Where the symbols take the objects:
σ: jn->zz, lm->dg, mt->nj, fh->tl, mf->dj, lg->mt, nr->mf, tl->lm, nf->nr, qg->lg, jl->fl, fl->mr, bt->cd, cm->mc, tj->jl, zz->sj, tg->sq, jd->nq, ns->cj, nj->lc, tz->cq, cr->qb, lc->tz, qb->fh, ld->jn, nq->cr, dj->tj, rf->ld, lj->cm, hd->qg, cd->lj, pg->ns, cq->hd, tb->bt, dg->jd, mc->tg, mr->nf, sj->pg, sq->tb, cj->rf
ω: jn->lm, lm->tj, mt->cj, fh->mf, mf->mc, lg->ns, nr->cm, tl->dj, nf->lj, qg->pg, jl->tb, fl->bt, bt->lg, cm->lc, tj->sq, zz->dg, tg->cq, jd->fl, ns->cr, nj->rf, tz->jn, cr->nf, lc->ld, qb->nr, ld->tl, nq->mr, dj->tg, rf->fh, lj->nj, hd->sj, cd->mt, pg->nq, cq->zz, tb->qg, dg->jl, mc->tz, mr->cd, sj->jd, sq->hd, cj->qb
η: jn->tg, lm->cq, mt->nf, fh->lc, mf->ld, lg->mr, nr->rf, tl->tz, nf->cj, qg->fl, jl->sj, fl->pg, bt->nq, cm->fh, tj->zz, zz->sq, tg->lm, jd->qg, ns->cd, nj->nr, tz->dj, cr->mt, lc->mf, qb->nj, ld->mc, nq->lg, dj->jn, rf->cm, lj->qb, hd->jl, cd->cr, pg->bt, cq->tj, tb->jd, dg->hd, mc->tl, mr->ns, sj->tb, sq->dg, cj->lj
ζ: jn->cq, lm->zz, mt->lj, fh->ld, mf->tl, lg->cd, nr->fh, tl->jn, nf->qb, qg->bt, jl->jd, fl->nq, bt->mr, cm->mf, tj->dg, zz->hd, tg->tj, jd->pg, ns->mt, nj->cm, tz->tg, cr->cj, lc->mc, qb->rf, ld->tz, nq->ns, dj->lm, rf->lc, lj->nr, hd->tb, cd->nf, pg->lg, cq->sq, tb->fl, dg->sj, mc->dj, mr->cr, sj->qg, sq->jl, cj->nj
γ: jn->tj, lm->sq, mt->qb, fh->mc, mf->tz, lg->cr, nr->lc, tl->tg, nf->nj, qg->nq, jl->qg, fl->lg, bt->ns, cm->ld, tj->hd, zz->jl, tg->zz, jd->bt, ns->nf, nj->fh, tz->lm, cr->lj, lc->tl, qb->cm, ld->dj, nq->cd, dj->cq, rf->mf, lj->rf, hd->jd, cd->cj, pg->mr, cq->dg, tb->pg, dg->tb, mc->jn, mr->mt, sj->fl, sq->sj, cj->nr
δ: jn->dj, lm->tg, mt->cr, fh->cm, mf->lc, lg->nq, nr->nj, tl->mc, nf->mt, qg->jd, jl->hd, fl->qg, bt->pg, cm->rf, tj->cq, zz->tj, tg->jn, jd->tb, ns->mr, nj->qb, tz->tl, cr->cd, lc->fh, qb->lj, ld->mf, nq->bt, dj->tz, rf->nr, lj->cj, hd->dg, cd->ns, pg->fl, cq->lm, tb->sj, dg->sq, mc->ld, mr->lg, sj->jl, sq->zz, cj->nf

In the rows, zero is written as 49.

The rows follow the links: the fewer symbols apart two objects are, the more alike their rows tend to be.

Object, then a row for it; each showing differs a little:
nj [ 36  11  30  50  45  53  35  49  41  55  50  29  44  48  26  34  47  50  34  20  52  27  41  39  54  36  49  29  31  27  42  50  35  61  24  78  25  24  70  57  48  23  46  70]
zz [ 60  87  59  47  72  56  33  61  72  51  51  62  57  47  52  65  61  45  59  87  50  66  56  58  59  61  54  67  59  68  44  56  66  46  51   8  61  57  31  45  47  87  53  45]
qb [ 24  19  35  53  37  49  32  54  45  56  51  29  43  56  28  36  50  48  34  15  55  20  44  44  56  36  43  28  36  34  44  48  36  57  26  68  28  28  74  62  58  26  52  69]
tz [ 62  39  41  46  96  66  35  54  72  70  53  46  67  22  24  62  53  46  38  75  34  51  48  45  60  58  69  60  31  44  38  53  44  64  16  43  38  18  37  47  43  66  42  64]
cd [ 39  31  48  49   8  34  77  35  21  37  52  46  34  61  63  32  38  54  48  10  55  40  42  49  33  39  36  32  51  39  60  45  39  43  72  79  52  61  64  48  54  17  46  40]
tj [ 69  84  63  51  73  59  32  54  75  56  45  67  64  43  55  69  60  46  60  90  48  66  57  50  56  63  49  71  63  70  44  44  65  43  53  14  59  54  27  40  48  82  52  35]
pg [ 28  81  67  45  16  37  48  58  29  27  52  50  37  80  65  44  53  46  60  33  69  53  47  70  50  47  41  40  67  56  60  61  62  40  73  27  66  92  57  53  47  57  66  46]
mt [ 31  33  46  59   3  45  47  43  34  46  38  45  36  67  61  38  43  56  47   7  63  32  48  38  41  32  21  31  56  47  52  32  47  35  68  75  43  54  72  55  58  22  47  35]
dj [ 73  37  39  45  96  62  47  47  69  68  53  51  66  16  32  60  47  46  42  84  25  59  47  43  55  63  71  65  32  52  39  52  40  64  22  48  40  24  30  46  42  67  38  56]
fh [ 64  18  36  66  53  65  35  39  67  74  35  50  58  29  39  53  44  57  38  46  42  32  48  15  47  41  35  47  40  50  35  19  44  49  37  76  30  11  56  45  59  29  29  30]
sj [ 64  69  60  34  56  36  91  43  35  30  59  56  48  46  69  53  43  47  68  67  43  76  41  68  36  63  68  60  56  51  61  70  49  54  70  33  73  78  25  38  34  64  56  47]
nf [ 23  37  48  58   9  45  30  46  41  50  40  43  34  70  50  37  49  53  44   7  65  21  52  40  48  32  22  28  53  45  46  33  54  35  55  69  36  49  79  59  61  23  50  42]

Each walk starts at a row. The symbols on each line, taken left to right, move it on to the next object.
Each answer is a row, close to the row of the object it stands for.
---
[ 53   4  30  60  48  56  50  41  50  63  41  37  50  30  33  40  42  56  33  34  38  31  46  28  45  38  47  40  30  35  41  37  33  54  28  88  29   9  60  51  54  22  32  49]
σ ζ δ
[ 57  42  40  50  90  66  22  63  78  69  45  44  66  28  23  60  57  47  36  71  42  40  53  43  65  53  64  54  35  45  34  51  51  64  10  45  31  17  41  55  48  63  47  66]
ζ ζ ζ η
[ 53  81  61  33  73  46  52  59  53  38  56  53  54  50  51  60  58  42  58  81  48  73  49  76  56  64  70  61  53  54  53  71  55  57  49  13  69  67  25  47  39  83  60  64]
---
[ 52  37  43  69  59  74   9  51  85  79  31  53  61  33  32  59  54  53  41  59  48  31  58  22  62  46  33  53  40  55  29  24  57  44  31  56  23  13  55  51  57  44  36  38]
γ γ δ ζ σ
[ 64  72  61  32  67  38  81  49  34  33  63  52  50  49  59  53  48  41  59  74  42  77  44  72  41  65  75  59  51  50  60  76  46  54  60  29  74  79  23  40  31  72  56  58]
σ ζ η γ
[ 39  32  50  54   1  41  65  38  25  39  42  46  36  61  63  34  39  55  48  10  59  35  50  39  34  37  29  35  56  42  58  35  43  38  73  77  46  56  70  52  53  13  44  31]
---
[ 55  89  62  38  79  51  42  64  62  44  56  56  59  51  47  64  58  41  58  84  51  65  54  69  60  62  62  61  56  60  47  65  63  49  47   7  64  66  27  45  44  85  63  56]
σ ζ ω γ
[ 40  30  45  38  11  34  82  37  12  29  55  41  30  63  60  30  36  53  50  14  54  47  41  55  31  39  49  33  50  35  62  53  38  49  66  75  57  67  59  51  47  20  53  50]
γ η σ σ
[ 52  44  37  62  69  69   4  58  86  78  37  48  60  34  30  62  57  47  39  59  50  32  56  28  66  48  42  52  43  55  32  33  57  50  22  47  22  13  55  54  55  56  43  49]
---
[ 18  32  46  63  14  49  22  55  43  52  42  36  35  72  39  34  51  50  37   9  66  21  49  42  56  30  27  27  49  42  43  40  49  42  44  63  32  42  81  61  62  22  55  52]
γ ω σ γ
[ 79  39  44  50  89  62  57  46  70  67  49  57  70  15  43  63  46  51  46  93  25  60  51  41  47  64  67  68  37  53  42  48  44  59  33  49  49  29  26  39  44  63  34  46]
ζ δ σ σ
[ 60  77  65  43  29  36  81  42  32  28  52  64  44  62  76  48  43  48  67  56  49  67  50  67  30  58  49  60  70  60  67  53  55  36  85  35  73  85  33  35  44  55  55  31]
---
[ 50  43  42  58  83  69   3  60  82  74  44  44  65  36  27  60  57  45  37  63  47  37  57  38  65  51  50  54  38  52  32  40  54  56  16  40  28  15  50  55  51  66  46  58]
σ γ ζ ζ
[ 63  70  62  38  40  34  89  40  31  27  60  59  49  52  78  52  42  46  61  64  45  73  45  63  30  62  57  60  62  54  62  63  52  42  81  37  75  82  29  33  40  59  52  35]
η ω γ
[ 21  52  52  34  22  30  73  52  14  23  62  31  29  73  56  31  45  48  52  20  63  50  40  70  43  45  56  31  51  35  63  66  40  56  60  52  60  77  60  58  44  35  65  65]
---
[ 51  81  67  49  23  36  70  47  34  32  49  60  41  68  75  45  47  49  65  49  60  65  49  62  42  51  42  54  68  64  59  53  61  33  87  31  71  89  46  40  52  56  57  31]
δ δ δ γ
[ 37  83  66  47  16  34  55  52  33  24  47  58  36  78  72  44  51  47  62  40  65  60  51  66  46  50  39  48  72  59  60  55  61  33  83  30  70  90  53  48  52  55  66  38]
γ ω σ γ
[ 44   5  32  51  52  53  46  46  47  59  51  36  44  36  27  37  44  50  29  24  42  30  43  34  47  38  50  35  27  31  42  41  33  61  25  85  28  19  62  59  51  20  35  63]
---
[ 75  74  58  57  73  60  39  49  78  60  43  68  66  34  56  71  52  48  58  88  35  63  53  40  51  61  49  73  57  68  42  43  61  41  57  27  55  48  26  37  52  78  43  28]
γ ω σ ζ
[ 23  61  55  36  21  27  65  56  20  22  60  36  29  78  57  33  51  47  53  23  68  51  45  72  47  46  49  34  58  39  60  70  47  53  62  39  62  83  57  59  42  45  66  65]
η γ η σ ζ
[ 61  11  32  62  49  57  46  35  57  72  39  46  52  28  40  46  42  55  33  40  37  33  48  20  42  41  41  43  36  40  38  29  38  51  34  84  26  12  56  49  58  22  28  40]
